Each row is followed by its group and then its class within the group.
[  7   7  11 -14  -5   5  -8  -8  -2  13  27  -8  -7  -7 -19  -3   1  18
  -3 -10   1   4  -7  15 -26   3 -15  23  20  12  18 -19  -4 -50 -23  -3
  -2   3 -19   6  11  30 -16 -12  -5  17  -6   7  -1   6  25 -11 -32   2
  26   8  44 -19  19 -27  -6 -18   7  -2  17   7 -13  39   5  -5  -2  -6
  -3 -13   9 -24  -1 -23   0  -3 -31   3  -9 -11 -12  -2  29  -2   8 -14
   2  33 -22  -2  -8   6  19  -6  10   2   7 -20   7 -25  -4 -19   7   1
  -4  11  12  -5   6 -24  12 -52 -18 -13 -22 -14   4 -13 -18  -6 -65  11
 -16  -7 -23  14   5 -12   3   5  18   9  -1  24   4  21  -6   0 -20] : L > ld
[  8  24  -8 -31 -19   0   1  -9   0   6  25 -23  -2  -7 -19   1   0  -9
  -4 -16  17   8   0  15 -29   4   6  47  13  20   3  -8  -7 -27 -26   2
  -5  -4  19  13   4  24  -8  27   5  13  -4  -3 -19  -8  16   5  -6 -19
  -5   2  19 -15  -4 -30 -13 -13  11  11   4  22 -18  26  14   4  -2  -4
   4 -10 -12  -1   9   1  26   4  -6  12 -25 -13  14  20   3   9  -2 -21
  14  29   1  -3   6   3   0  -6  16   7  -4 -24  20 -26   7  15  -2  -6
  -7  -1  17   0  31 -33  -1 -14 -16  -4 -13 -11  12  -6 -16 -17  10  12
   1  -6 -34  31  13   0  10  16  16  26   6  56   5   6 -17   6  -7] : L > gb
[ 12 -12 -10  -1   5  -4  20  19  -5  11  -3  16   5 -13   5  -1 -27  28
 -23   7 -19  11  33   7 -42  -1 -25 -22   4 -11   5   0 -16  -5  -2  -4
  -5  -3 -25  14   4  -4   1   6   9   5  25 -12 -13  11  -3   6   9 -35
   1 -50  -2   5  19  10   9   6  -2  -2   3   7  21  44  -4 -12  -9   7
  22  15  -5   1  18 -12  13  -6  10  15  -9   8   2  -2  10 -27  14  -6
 -14   1   8   5  12  -1 -17  10  -8   3  41  -4  29   5 -10  -9  -5   1
   6   3 -26  -2  15   0  30 -25 -27  18 -15 -10 -15 -17  -9  20  -4  24
 -18  -5  -2 -19 -17   5  14 -15   7 -12   1  15   5  11  72 -10  -1] : U > bb
[ 10   7   6 -12 -22  24  -4  -2  -3  32  22  -7   7  -7 -24  -8   7  31
  -1 -11  11  23  14  18 -34   1 -30  35  16  -4  28 -29 -21 -33  -6  -4
   3   4  16   4  20  21   3   4  10  36  18  -3 -19   4  17   4 -45  10
   2 -20  48 -15  21   5 -10 -10  22   1  -1   4 -25  44   0 -20 -10  -7
  13 -21   1 -17   4   1  -7   7 -13  23  -1 -13  17 -12  27   4   8  -4
  -3  47  -5   0  -9   2   3  -7   8  18  32  -8  24  -9  -7  -1  -4  -8
   1   8   2  10  17 -37  32 -28 -22   3 -37 -18   7   2 -22 -12 -10  35
   5   2 -10  24   0  -9   1   7  20  13  -3  46  -4  25   6  20 -18] : L > ld
[-12  -4  10  -1 -10  16  19  -2  -8  22   0  -6   0  -8  -1  14 -18  31
 -22 -13 -24  13  32  16 -50   1 -24  13   8  -9   6 -12 -18 -24 -14   6
  -6   3   2   6  17  28   5   0   5  14  15 -24  -1  -3  19   7  -3 -14
   4 -40  22  -7  32 -12   8  -4  -2  -3   0  24  12  58   6 -11 -19   6
  18  -4   4 -17  20  11   9  14 -30  18 -19  -9  -8  -1  28 -22  22  -8
 -16  21  -2  -3   1  15  -9  15  -7  17  36   5  23 -24 -26 -14  -8   2
  -9  13 -10   9  24 -24  35  -6 -24  19 -25 -39  -6 -11 -25  14  -5  11
 -14 -21 -13   3 -14  -3   3   3  22   0  23  62   6  19  28  17 -20] : U > Bh
[ 28  26  10 -19 -21   1   6   1  -1  13  16  -9   2  -8 -24 -39   8   8
 -25  -8  13  23  27  21 -46   5 -38  26   8  18   4 -20  -5 -36 -12 -31
  -3   7  14  15  12  14  -9 -23  17  36   1   0 -10 -11  26   2 -21 -20
   1 -31  42  -7  41 -40  -6  -7   3  16   1  15   1  64  16 -16  -1  -1
  15 -14  -5   0  12   2  15   0 -20  13 -28 -22   8  12  29   2  10 -27
   6  24 -11   1  -7   6  -5  -3   1   8  23 -19  15 -26 -19  -8   5   6
  -4  15  -1   5  24 -30  23 -33 -44  -2 -34  -8   9   3  -2  -9   3  31
 -16 -20 -19  17 -33 -12  -8   5  38 -53   2  25  -3  22  14  11  -2] : L > ld
[ -5  21 -10 -18  -7  10   8   1   0  14  25 -13  -6  -7 -14 -10  11  11
  -1  10  -5  18   7  24  -8  -6 -53  41   1   4   8  -2  11 -28 -16 -10
  -3  11  23  -1  11  17  -6   3  -7  34   4 -10 -21   4  17   1 -10   4
   0  -6  51  -7  28  -9 -10  -7  12   0  23  10 -17  34   0 -11  -1  -1
  17 -10   0   3  -2 -17   5  14 -59  14  -3  -2   7  -6  23   2   2   8
  14  52  -7   1   6  -1   5  -2   6  15  32  -8  -9  -3 -11   3  -1  12
   4  20   6  -4   8 -22  18 -33 -17  -8 -16 -15  12 -14 -10   8   2  20
 -12   0 -35  19 -17   6   1  12  13   0   0  16  -1  32 -10   5   0] : L > bz
[ -1  26  36 -28   8   0   9  -3  -5  -8  12 -15   6 -13  16 -13   4  13
  -6 -13  -6  25  20  20 -17  -1   9  11   1   0  -4  -7   0 -21 -15 -10
  -3  -1  25   3  -6  19 -26 -23  -4  31  21  17 -12   3  14  -3 -14  -3
  -6 -17  17 -18  18 -20   4   6   5   3   4  -9  -4  21  -7 -15   0  12
  11 -13   5  -9   6 -34  -5  -6  -5   8  -1 -12   4 -12   7  -3  -1  -1
 -21  65   6   8 -13  13  10  -9  -7  -9  31  12  -3   7   0 -14 -17  -9
   7  34  11 -10  34  14  26 -14 -16   9 -31 -17  24   6  -3  -7 -14  48
 -23  12   3  11 -32  -7  -2  -3  32   8  10  11   0  27  -4   6  -4] : L > bz
[  5 -10  16   8   0   6  31  14  -8   1 -11 -23  -7  -9   4   1 -18   9
 -41 -12 -17   8  40   6 -17  -6 -18   0  -1  -8  13  -1  -1  -6 -44  21
   3  16  15   8   2  13 -21  -4  10  18  42  -7  -1  -8   4  19   9 -37
  -3 -56  11   4  26  11   8  28  -1 -13   9   0  22  40  -9 -12 -20   1
  24 -15  -2   9  15  15   6  25  -6   4 -17  -1 -10   6   9  -7  21 -11
 -24  15  -3  -4   0   8  -7   8   1  -5  29  -1  22  15 -44 -27 -27  -1
   8   4 -19   9  15 -24  27  -5 -25  13 -29  -9   3  -9  -9  18  -5  27
  15 -24 -12 -25 -12  -5   5   8  18  10  -2  -6  17  14  39  -6 -15] : U > Lp
[  8   8  27   2  -6   7  15   7 -18  -3  -8  -9  23   3 -10  -9 -13  14
 -17 -18 -16  12  38  -2 -35   6 -26   9  10   4  23  -3  -4  -9 -16   0
  -8  30   5  11 -11  14  -6   6   2  -1  44 -21   1  -4   9  14  -1 -24
  -9 -33  24   0  14  -4  32  12  -4  16  -1 -10  -7  42  -1 -16 -13   6
  25 -26   6  -6  13   4  11   5 -20  10 -14   4  14  -5   7 -26   5  -8
 -22  23  -1  -3  22  19  -3   4   3  -3  20 -14  39   2 -32 -13 -13  -7
   4  -1 -12   3  13 -13  31  -8 -44  10 -17 -11   1  -3 -14  14   9  22
  17  -7  -7   3   4   1   4  -1  20   3  -9  38  -7  14   8  -2   1] : U > Lp
[ -3  -8   3   8   5  19  22   6 -13  13  12 -11  -5  -4  -9   0  -7  11
 -13   9 -29  12  42  67 -13   8 -26  30   2  15  19 -14  -2 -31 -34   4
 -11  12   0   8   1  17  -7  -9  -9  -1  18 -19  12  -6  -8  -3 -17 -26
  -1 -37  28   0  34 -21  12  13  15  -1  11 -15  -5  54  -5 -24 -13  10
  20 -21   6   4  11  37   2  19 -17   0 -34  -7 -13   1  15  -1  18 -12
 -27  12  -9 -11  24   4  -1  28   1  14  12  -7  36  -8 -31 -28 -12   1
  -1  -6 -16 -12   9 -21  25 -23 -23  19 -31 -27   6   7 -11  24  -1  15
   4 -19 -25 -19  -6  15 -12  15  26  14   0  26   6  22  24  -5 -22] : U > Lp
[ 25   6  28  -2   4   3  23  18 -14   9   0 -12  23  -5  -9  -2 -21 -17
 -28 -33  -8  14  45  16 -45   5 -26   1  -2 -16  -4   6 -17  -9 -20  -1
 -13   2  17   6 -10  21  -6 -21   8   5  51  -9 -21   2  17   3  -5 -44
  -7 -52  -9  -2  84 -30  22  20   9  14  18 -21   0  31   7  -8 -10  11
  16 -13   4  -2  15  11   2   1   7  24 -15  -8   9  -6   1 -16   1 -16
 -28  24  -4  -5   4   3  -1  20   3   4  35   6  27   5 -27  -7  -5   4
   2  -4   3 -11  27   0  25  -2 -11  30 -20 -14  -2  -1  -7   1  10  25
   1 -12 -20   4 -17  -2   5  11  18   3   5  21 -10  20  13 -13 -13] : U > Lp
[ 13  28  26 -21 -23   7   6 -12  -3   6  14 -11   4  -8 -18   6  12  -8
  -5 -14  10  32  14  14 -30   9 -10  29   0   6   9  -8  18 -20 -12 -14
   6   6  12  16  16  24 -11 -13   5  13   6   7  -8  -2   2  -5 -23  -2
   8 -10  24   4  12 -12  16  -4   7   4   2  -8 -18  14   4 -21  -2  -1
 -16  -9   7 -21  18  -8   1  -1 -17  12 -17 -12  18 -12  15  -8  -5 -12
  -8  33  -8   8  10   6  17  -2  -9  -8   4   2   3 -11   0  -8 -11  16
   1  16  15   3  19 -11  20 -24 -21  -3 -51 -16  19   3  -3 -13   0  22
 -12   6   5  21 -12 -12  -1   0  25  23   6  16  -2  21 -18   2   3] : L > gb
[  4  39   0 -23 -13  15  13  -5   4  12  31 -20   2 -10 -24  -9  19   4
 -19 -11  -2  24   0  20 -23   7 -18  42  15  21   8 -19 -11 -24 -24  -9
  -2   3  18  -3  28  23 -18  -4   9  26  11   5 -28  20  18  -9 -13 -27
  -3 -27  26   4  14 -20 -23  -4   3  -1   0   9 -10  47  11  -9  -8 -43
   9 -12 -19 -10  20 -18   1  12 -33   9 -10  -2   7   0  23  -7  14 -14
  18  39   6  13  10  15   6   8   4   2  10  -3  -6 -16   2  -6   6   1
   1  21 -10  18  30 -31   6 -20 -31  -4 -40 -23  15   0 -10 -28   3  28
 -15   5 -15  34 -38 -23  -7  11  15  19  15  18   1  19  18   8 -13] : L > bz
[  1  33  16 -17 -18  12   4  -8  -8   1  26  -2  -4 -13 -23 -11   0  17
 -16   4 -27  10 -21  15 -28  -4 -10  31   8   7  11 -11   6 -20 -10  -5
  12   5  27   3  11  16 -14 -11  13  30  11  23 -16   3  10  -3 -26 -18
  -4  -8  25 -23   8 -15   6  -9  -1   0  -7  24   1  37   3  -3   4 -10
  29 -22   7  -5  -1 -33  -5   1   8   9   1 -11   8  -5  16   8 -16   5
  -4  36   6 -10 -18  -6   5   4   6  -4  27   1 -18  10   6  -5  -7   7
  -4  28  15  10  31  -5   3  -5 -13  -1 -12 -18  12   4  -1   0  -2  30
 -37  -6 -13  10 -26 -13   7   2  30  18   7   6  -1  13   6   8   0] : L > bz
[ 10  -1  20  -2   2  39  19  16  -7   7  -5   0   3  -7 -13  -7 -20  15
 -19  -5 -18  11  46  12 -31  -4 -37  -6  10  -8  10   3   2  -9 -13 -12
  -3   9  -3  18  11   8   1 -11   4   5  46 -26  -5  -3   6   1  -8 -31
  -8 -54  16  11  16   1  21   5   6 -18   0  -5  11  36   4 -42   0   6
  22 -14   3  -1  10 -16  -4   6  -1  20 -19  -9  -8  -7  12 -13  15   1
 -26  19  -1   5   1   2  -2  13 -13   4  44   8  27  23   1 -27 -12   0
  -4   4  -8  -3  10 -23  29 -13 -21  16 -16  -6   2  -5   1  10  -5  22
  -8  -6  -7  -5 -14   9  -2   3   9  -4 -12  10   1  16  29 -10  -2] : U > bb
[  6  -1  11  -6  11   5  12  16   0   5  13   6  -3 -10  11  -3 -15  19
 -12  -1  13  17  26  24 -46   3   6 -11   1  -2  10   6  -8  -9  -6 -12
  -2 -10 -33  23  15   7   7 -13 -11   2  18 -19  -2   0   4   5  -8 -14
   1 -34   5  -2  16  -3  23   2  -4 -11   3  -4  -3  62   8  -9 -20   4
   4 -11  17  -3   8  15   7  -8 -10 -14 -15  -9  -5 -12  19 -19  13   2
 -21  15   5   1  -4  20   1  24  -3  13  34   0  22   4 -36 -19 -20   0
  -2   7  -7   0  20 -13  22  -2 -16   7 -27 -22  -1  -7 -18  13  -6  16
 -10   2  -2 -10 -20   4 -12   8  14 -11   6  18   4   5  18   3   2] : U > Bh
[ 21   3   5  -5  -9   2  12   0  -3  12  -4  -4  15 -10 -17   4 -14  25
 -12  -6 -18  23  29  10 -45  -6 -15 -26   5  -5  -5   2 -16 -12  11  -5
  10   0   3  14  21  16  14   2  18  -4  17 -12  -8   0   5  -8  28 -27
   4 -47   4  11  18  -9  20   6   0  -3   0  -9   8  35  17 -19 -14   3
   8  -2  25 -13  23 -26   6   5   1  18 -16  -3  -6  -5  23 -43  15  -3
  -7  12 -17  21  -6   7 -13  38  -5  -8  58  19  36  -5 -14  -6   7   7
   2  15 -19  13  24 -28  25 -18 -28  18 -34 -35 -15  -9 -22  11 -14  18
 -19   9  25  -1 -18   3   2  -5  19 -16  -1  10 -12  11  35   3   8] : U > Bh
[ 19   2  15 -12   1  -2  21  19 -12   8   7 -26  -2 -42   6   5 -32  15
  -9 -16 -14  15  65  47 -57  -7 -17  -7  10  -4   7   8 -11 -19 -11 -64
  -6   6   7  15   5  22 -25 -18  10  13  33 -12 -11   9 -16  10  -1 -41
 -12 -52   2 -17  42 -14  24  20   3  -1   1  12   6  22   6 -23 -22  19
  15 -12  -3  13   2   8  11   0 -10   9 -28 -16   6 -13  -2 -24   7  -9
 -18  38  -7  10  16   5  -6  15  -3  10  38 -33  41  -3 -49 -22 -23   1
   1   7   8 -14  39  -5  36  -1 -21  16 -26 -20   7   6 -13  16 -17  25
 -15  -8 -19  -5 -18  11   2  -9  27   4  -2  36  15  12  43  -8  -3] : U > Lp
[ 10  26  13 -25 -17 -10   9 -12   3   4  20 -27   4 -27 -33   1   8   2
  -1 -21   2  20 -12  22 -25  -2  -5  16  19   9  11 -25  -7 -28 -12   9
   8 -11  30   5   9  34  -6  -6   9  24  14  16 -18  10   7 -19 -15  -5
  10 -16  27  -2  19 -14 -28   2  11  -3  -7   6 -13  38  -3 -11  -2  10
 -12 -14  17 -28   6   5  -6 -18 -17  19   8   0  -1   0  18  -4  -4  10
  12  51   1  18 -18   6   9  -1  10   6  26   0 -10 -12  31   8  -5  -9
  10  12  10   7  37  10   8   5 -20  -5 -33 -24  20  -4   3 -20  -5  18
 -29   0  21  25 -37 -12  13   7  14   8  29  27  -5   2 -17  21 -11] : L > bz
[ -2  28  12  -8 -14   5  -2   0   2  17  32  -4   5 -13 -16  -9  12  14
  -4   3 -10  18  11   6 -28  -5 -39  37   5  22   3 -16  -1 -26 -23 -23
   3   9  11   4   0  11  -5  -2  18  13   4  -7 -18  -4  14  -1 -19  -1
   1 -17  37 -14  17 -28   1 -13   9   4   6  -4  -6  41  13  -8 -12  -9
  -1 -11   5 -25   0 -19  11  22 -32  13 -14  -7  15   1  30  -4   5 -12
   0  22  -5  -5  -4   0  13  -1   0   5   7 -11  12 -20 -12  -3  10   3
   7  25   4   8  24 -35  11 -26 -30   0 -43 -16   8 -12  -6  -4   2  25
 -15 -10  -2  38  -2 -10  -1   4  34  18  16  21   5  15  18   5 -11] : L > ld
